Below are the code and all the weights of a small trained network. Each question names an input and a class and asks about switching units off, where a switched-off unit gives its printed mean instead of its output.

import numpy as np


def w(rows, s, z=0):
    codes = np.array(rows[::2]) - 128.0
    scale = np.full(codes.shape[1], s)
    scale[-1] = z or s
    return codes * scale


def f(y):
    return np.maximum(y, 0)


def log_softmax(a):
    a = a - a.max(-1, keepdims=True)
    return a - np.log(np.exp(a).sum(-1, keepdims=True))


def net(x, mask):
    res = np.array(x, float).reshape(1, 4) / 4 @ E
    y = f(res @ A[0][:, :-1].T + A[0][:, -1])
    res = res + np.where(mask, y, B[0][:, -1]) @ B[0][:, :-1]
    return log_softmax(res[-1] @ U[:, :-1].T + U[:, -1])


A, B = {}, {}
E = w([
[129,125,126],'x0',
[192,163,123],'x1',
[66,251,124],'x2',
[66,90,141],'x3',
],0.012)
A[0] = w([
[6,147,217,46],'neuron 0',
[131,222,75,240],'neuron 1',
[215,171,114,23],'neuron 2',
[56,157,119,8],'neuron 3',
[84,143,182,2],'neuron 4',
[209,123,134,181],'neuron 5',
[207,93,41,45],'neuron 6',
[50,152,196,17],'neuron 7',
[137,175,141,241],'neuron 8',
[122,95,212,14],'neuron 9',
[82,131,142,114],'neuron 10',
],0.013,0.0043)
B[0] = w([
[166,169,49,225],'neuron 0',
[88,1,163,254],'neuron 1',
[191,230,171,200],'neuron 2',
[160,158,90,178],'neuron 3',
[158,176,161,152],'neuron 4',
[125,178,205,227],'neuron 5',
[156,167,169,212],'neuron 6',
[150,243,62,184],'neuron 7',
[41,69,127,203],'neuron 8',
[8,78,53,148],'neuron 9',
[126,134,90,166],'neuron 10',
],0.0086,0.0094)
U = w([
[155,78,176,247],'0',
[50,68,64,136],'1',
[198,255,117,3],'2',
],0.0092,0.0059)

Each question gives the input, the list of numbers given to net, and the class t.
The units are the neurons (one row each of A and B). Each row of codes is followed by its name. A weight is (code - 128) times the scale printed after its matrix; where a second scale follows, it is the last column's (A, B and U).
mask holds one flag per neuron, in row order. A switched-off neuron (its flag False) gives its mean, the last column of its row in B, instead of its output. The means were averaged over made-up inputs and are rounded, as every weight is.
A unit's drop is (log p(t) with every unit on - log p(t) with that unit switched off) / (log p(t) with every unit on - log p(t) with every unit switched off).
The circuit of an input: a set's keep is (log p(t) with only the set's units on - log p(t) with every unit switched off) / (log p(t) with every unit on - log p(t) with every unit switched off). Starting from all 11 units, units are removed one at a time, each time the one whose removal leaves the highest keep (on an exact tie, the one counted first), for as long as the keep stays at least 0.8.
units of the circuit, in order: the units of the circuit, biggest drop first
most important unit: the unit with the biggest drop
top k neurons: the k neurons with the biggest drops, biggest first
drop when u is switched off: that unit's drop, to one decimal
input [-1,7,2,-4], class 0: most important unit : neuron 1
input [8,0,4,8], class 2: top 2 neurons : neuron 7; neuron 0
input [-5,2,-8,-6], class 2: units of the circuit, in order : neuron 1; neuron 2
input [4,-7,5,-4], class 1: top 2 neurons : neuron 1; neuron 2
input [0,1,8,5], class 1: top 2 neurons : neuron 1; neuron 8
input [1,6,8,-4], class 0: top 2 neurons : neuron 1; neuron 2
input [-7,1,-4,-4], class 2: top 2 neurons : neuron 1; neuron 8
input [-4,8,1,-4], class 0: drop when neuron 7 is switched off : 0.3
input [-3,-4,8,-5], class 1: drop when neuron 1 is switched off : 0.6
input [7,-6,2,-7], class 1: drop when neuron 2 is switched off : 0.2
